Below is a small trained network, with its code and all its weights. Each question gives an input and a class and asks what happens when units are switched off, that is, made to give their printed mean instead of their output.

import numpy as np


def w(rows, s, z=0):
    codes = np.array(rows[::2]) - 128.0
    scale = np.full(codes.shape[1], s)
    scale[-1] = z or s
    return codes * scale


def norm(h):
    return h / np.sqrt((h * h).mean(-1, keepdims=True) + 1e-5)


def f(y):
    return y / 2 * (1 + np.tanh(0.7978845608 * (y + 0.044715 * y**3)))


def log_softmax(a):
    a = a - a.max(-1, keepdims=True)
    return a - np.log(np.exp(a).sum(-1, keepdims=True))


def net(x, mask):
    res = np.array(x, float).reshape(1, 3) / 4 @ E
    u = 0
    for l in range(3):
        y = f(norm(res) @ A[l][:, :-1].T + A[l][:, -1])
        res = res + np.where(mask[u : u + 5], y, B[l][:, -1]) @ B[l][:, :-1]
        u += 5
    return log_softmax(norm(res)[-1] @ U[:, :-1].T + U[:, -1])


A, B = {}, {}
E = w([
[105,253,140],'x0',
[187,130,223],'x1',
[77,110,169],'x2',
],0.0012)
A[0] = w([
[254,104,159,111],'0.n1',
[116,167,164,2],'0.n2',
[95,112,164,131],'0.n3',
[92,117,167,208],'0.n4',
[78,177,67,125],'0.n5',
],0.0047,0.00072)
B[0] = w([
[249,204,113,229],'0.n1',
[89,76,134,103],'0.n2',
[132,139,212,139],'0.n3',
[141,117,199,172],'0.n4',
[250,119,103,254],'0.n5',
],0.0024,0.0009)
A[1] = w([
[117,20,13,11],'1.n1',
[132,193,54,47],'1.n2',
[79,163,82,72],'1.n3',
[135,113,131,67],'1.n4',
[2,198,83,83],'1.n5',
],0.0039,0.0011)
B[1] = w([
[84,254,72,254],'1.n1',
[204,103,193,205],'1.n2',
[162,103,155,128],'1.n3',
[136,132,149,86],'1.n4',
[176,20,115,190],'1.n5',
],0.0042,0.00073)
A[2] = w([
[194,140,156,177],'2.n1',
[115,111,127,55],'2.n2',
[73,82,154,90],'2.n3',
[254,101,124,87],'2.n4',
[209,177,88,3],'2.n5',
],0.007,0.0023)
B[2] = w([
[166,137,49,218],'2.n1',
[136,123,176,102],'2.n2',
[137,68,156,130],'2.n3',
[227,79,158,253],'2.n4',
[127,2,230,188],'2.n5',
],0.0052,0.0031)
U = w([
[28,78,190,93],'0',
[131,220,157,3],'1',
[47,191,53,194],'2',
[244,81,128,179],'3',
],0.011,0.0054)

Each question gives the input, the list of numbers given to net, and the class t.
The units are the neurons (one row each of A and B). Each row of codes is followed by its name. A weight is (code - 128) times the scale printed after its matrix; where a second scale follows, it is the last column's (A, B and U).
mask holds one flag per neuron, layer by layer. A switched-off neuron (its flag False) gives its mean, the last column of its row in B, instead of its output. The means were averaged over made-up inputs and are rounded, as every weight is.
A unit's drop is (log p(t) with every unit on - log p(t) with that unit switched off) / (log p(t) with every unit on - log p(t) with every unit switched off).
The circuit of an input: a set's keep is (log p(t) with only the set's units on - log p(t) with every unit switched off) / (log p(t) with every unit on - log p(t) with every unit switched off). Starting from the 12 units with the biggest drops (on a tie, the unit counted first), units are removed one at a time, each time the one whose removal leaves the highest keep (on an exact tie, the one counted first), for as long as the keep stays at least 0.8.
units of the circuit, in order: the units of the circuit, biggest drop first
unit that matters most: the unit with the biggest drop
top k neurons: the k neurons with the biggest drops, biggest first
drop of u: that unit's drop, to one decimal
input [7,-8,8], class 3: unit that matters most : 1.n5
input [-3,4,7], class 0: top 2 neurons : 2.n4; 0.n5
input [3,1,4], class 0: units of the circuit, in order : 0.n1; 2.n4
input [-8,1,3], class 2: top 4 neurons : 2.n4; 2.n5; 1.n2; 1.n1
input [0,-6,0], class 2: top 3 neurons : 0.n1; 1.n1; 2.n4
input [2,7,3], class 1: units of the circuit, in order : 2.n4; 0.n5; 2.n5
input [1,3,8], class 0: top 3 neurons : 2.n4; 1.n1; 2.n3
input [-3,-5,8], class 0: top 2 neurons : 0.n1; 2.n1
input [6,8,5], class 1: top 3 neurons : 2.n5; 2.n4; 1.n1
input [3,1,6], class 0: units of the circuit, in order : 2.n4; 0.n1
input [8,5,5], class 2: units of the circuit, in order : 2.n4; 2.n5
input [-3,-4,-3], class 2: units of the circuit, in order : 1.n1; 2.n4
input [-4,1,4], class 0: top 2 neurons : 2.n4; 2.n3
input [-1,-8,-1], class 2: units of the circuit, in order : 2.n4
input [-7,0,0], class 2: top 2 neurons : 2.n4; 0.n5
input [-2,-6,8], class 2: top 3 neurons : 2.n5; 2.n4; 1.n1
input [-4,3,5], class 0: top 3 neurons : 0.n5; 1.n2; 2.n4
input [7,3,1], class 2: top 2 neurons : 2.n5; 2.n4
input [2,1,5], class 0: drop of 2.n3 : 0.1
input [-8,1,-2], class 0: drop of 1.n1 : 1.2
input [4,2,6], class 0: drop of 0.n1 : 0.3
